Below is a small trained network, with its code and all its weights. Each question gives an input and a target symbol and asks what happens when units are switched off, that is, made to give their printed mean instead of their output.

import numpy as np


def w(rows, s, z=0):
    codes = np.array(rows[::2]) - 128.0
    scale = np.full(codes.shape[1], s)
    scale[-1] = z or s
    return codes * scale


def f(y):
    return y / 2 * (1 + np.tanh(0.7978845608 * (y + 0.044715 * y**3)))


def softmax(a):
    e = np.exp(a - a.max(-1, keepdims=True))
    return e / e.sum(-1, keepdims=True)


def log_softmax(a):
    a = a - a.max(-1, keepdims=True)
    return a - np.log(np.exp(a).sum(-1, keepdims=True))


def net(x, mask):
    ids = ['ΔΛΣβεζημφω'.index(c) for c in x.split()]
    T = len(ids)
    res = E[ids] + P[:T]
    r = res
    for j in range(3):
        rows = slice(4 * j, 4 * j + 4)
        q, k, v = (r @ M[0][rows].T for M in (Q, K, V))
        z = softmax(np.where(np.tri(T) > 0, q @ k.T / 4**0.5, -1e9)) @ v
        o = O[0][rows]
        res = res + np.where(mask[j], z, o[:, -1]) @ o[:, :-1]
    y = f(res @ A[0][:, :-1].T + A[0][:, -1])
    res = res + np.where(mask[3:19], y, B[0][:, -1]) @ B[0][:, :-1]
    return log_softmax(res[-1] @ U[:, :-1].T + U[:, -1])


Q, K, V, O, A, B = {}, {}, {}, {}, {}, {}
E = w([
[52,102,219],'Δ',
[74,83,109],'Λ',
[105,42,95],'Σ',
[211,119,166],'β',
[120,110,117],'ε',
[31,254,128],'ζ',
[163,231,249],'η',
[112,106,120],'μ',
[97,111,107],'φ',
[143,178,129],'ω',
],0.02)
P = w([
[182,105,142],'0',
[1,68,97],'1',
[192,140,113],'2',
[12,87,119],'3',
[196,140,109],'4',
[18,92,127],'5',
[197,139,101],'6',
[19,94,121],'7',
[197,144,94],'8',
[21,92,127],'9',
[201,135,101],'10',
[22,90,133],'11',
[200,135,101],'12',
],0.0074)
Q[0] = w([
[133,140,24],'head 1',
[60,102,181],'head 1',
[136,127,148],'head 1',
[49,43,153],'head 1',
[141,119,9],'head 2',
[209,125,130],'head 2',
[144,205,167],'head 2',
[118,40,16],'head 2',
[127,178,175],'head 3',
[15,102,159],'head 3',
[190,76,158],'head 3',
[114,63,68],'head 3',
],0.011)
K[0] = w([
[97,170,3],'head 1',
[155,82,150],'head 1',
[119,125,124],'head 1',
[170,49,128],'head 1',
[188,79,102],'head 2',
[158,125,75],'head 2',
[175,189,127],'head 2',
[117,73,178],'head 2',
[123,134,164],'head 3',
[150,159,78],'head 3',
[177,107,120],'head 3',
[138,159,79],'head 3',
],0.019)
V[0] = w([
[174,166,152],'head 1',
[143,90,130],'head 1',
[46,184,90],'head 1',
[98,147,86],'head 1',
[117,90,188],'head 2',
[112,204,129],'head 2',
[136,96,90],'head 2',
[165,156,122],'head 2',
[142,152,94],'head 3',
[57,86,55],'head 3',
[144,81,93],'head 3',
[123,10,167],'head 3',
],0.011)
O[0] = w([
[185,204,140,110],'head 1',
[166,136,120,107],'head 1',
[164,59,255,187],'head 1',
[62,80,193,123],'head 1',
[125,163,52,147],'head 2',
[125,101,128,254],'head 2',
[155,126,153,45],'head 2',
[100,52,178,87],'head 2',
[76,152,166,107],'head 3',
[78,84,92,147],'head 3',
[241,189,87,40],'head 3',
[128,149,192,54],'head 3',
],0.0055,0.0075)
A[0] = w([
[248,159,172,1],'neuron 1',
[192,74,117,167],'neuron 2',
[160,132,141,63],'neuron 3',
[105,96,144,91],'neuron 4',
[148,79,184,152],'neuron 5',
[126,146,52,51],'neuron 6',
[205,130,171,244],'neuron 7',
[126,84,142,111],'neuron 8',
[134,56,55,185],'neuron 9',
[78,81,84,61],'neuron 10',
[188,140,185,132],'neuron 11',
[83,88,94,63],'neuron 12',
[184,205,85,205],'neuron 13',
[52,108,114,178],'neuron 14',
[80,125,161,34],'neuron 15',
[59,190,171,42],'neuron 16',
],0.015,0.0088)
B[0] = w([
[199,193,143,150],'neuron 1',
[222,1,77,142],'neuron 2',
[216,132,103,126],'neuron 3',
[175,142,106,156],'neuron 4',
[101,172,110,177],'neuron 5',
[148,103,164,141],'neuron 6',
[25,110,66,172],'neuron 7',
[136,174,98,147],'neuron 8',
[217,120,190,175],'neuron 9',
[94,160,81,181],'neuron 10',
[150,155,69,157],'neuron 11',
[139,181,78,172],'neuron 12',
[83,69,132,151],'neuron 13',
[157,166,166,252],'neuron 14',
[160,136,91,165],'neuron 15',
[233,83,122,191],'neuron 16',
],0.0093,0.017)
U = w([
[21,210,239,242],'Δ',
[195,150,142,107],'Λ',
[206,94,144,36],'Σ',
[162,123,72,2],'β',
[106,96,101,219],'ε',
[207,153,255,6],'ζ',
[135,237,103,23],'η',
[126,84,143,193],'μ',
[146,120,169,148],'φ',
[18,149,73,120],'ω',
],0.0098,0.0063)

Each question gives the input, a string of symbols that net reads in full, and the target symbol t.
The units are the heads (4 rows each of Q, K, V and O) and the neurons (one row each of A and B). Each row of codes is followed by its name. A weight is (code - 128) times the scale printed after its matrix; where a second scale follows, it is the last column's (O, A, B and U).
mask holds one flag per unit, heads first, then neurons. A switched-off unit (its flag False) gives its mean, the last column of its rows in O or B, instead of its output. The means were averaged over made-up inputs and are rounded, as every weight is.
A unit's drop is (log p(t) with every unit on - log p(t) with that unit switched off) / (log p(t) with every unit on - log p(t) with every unit switched off).
The circuit of an input: a set's keep is (log p(t) with only the set's units on - log p(t) with every unit switched off) / (log p(t) with every unit on - log p(t) with every unit switched off). Starting from the 12 units with the biggest drops (on a tie, the unit counted first), units are removed one at a time, each time the one whose removal leaves the highest keep (on an exact tie, the one counted first), for as long as the keep stays at least 0.8.
circuit, biggest first: the units of the circuit, biggest drop first
k most important neurons: the k neurons with the biggest drops, biggest first
which heads matter: for each layer, one digit per head in row order, 1 if its drop is at least 0.15 and else 0, layers parted by /
drop of u: that unit's drop, to one decimal
input ζ ζ ω Δ ω μ Σ Λ ζ Σ Δ ω, target Δ: 2 most important neurons : [neuron 16; neuron 2]
input μ Δ μ ζ Δ ε ζ, target ζ: circuit, biggest first : [neuron 16; head 1]
input Λ Λ φ Δ Δ Δ ζ Δ η μ, target η: 2 most important neurons : [neuron 12; neuron 10]
input φ Δ ω ζ ε ω ω, target ω: 3 most important neurons : [neuron 7; neuron 5; neuron 16]
input Δ ε η η ω ε, target Δ: circuit, biggest first : [neuron 16; neuron 2]
input Λ φ ζ β β, target β: 3 most important neurons : [neuron 2; neuron 7; neuron 11]
input Λ Δ Δ ω ζ ζ, target η: which heads matter : 001
input η μ Δ ζ ε, target ε: 3 most important neurons : [neuron 2; neuron 7; neuron 14]
input ω Λ Σ β η ζ μ ζ ζ, target ζ: circuit, biggest first : [head 1; neuron 16]
input ζ ζ β Δ Σ η ε Δ Δ η η Δ Δ, target Δ: 2 most important neurons : [neuron 2; neuron 16]
input β Δ Δ ε ω ω Δ ε μ Δ Δ ω Σ, target Σ: 3 most important neurons : [neuron 9; neuron 2; neuron 7]
input Δ Δ Δ Σ, target Λ: most important neuron : [neuron 9]
input μ ω Σ Δ Δ Δ η, target η: 2 most important neurons : [neuron 1; neuron 11]
input ζ μ Λ Δ μ φ, target η: 2 most important neurons : [neuron 12; neuron 10]
input μ ω μ Δ ε μ, target Δ: 3 most important neurons : [neuron 16; neuron 2; neuron 15]
input ω ε Δ, target Δ: drop of head 2 : 0.0
input Δ μ Δ η ζ ε, target η: drop of neuron 6 : -0.1
input Λ ω ω η Σ Δ ζ Δ Δ Λ, target η: drop of head 3 : 0.1
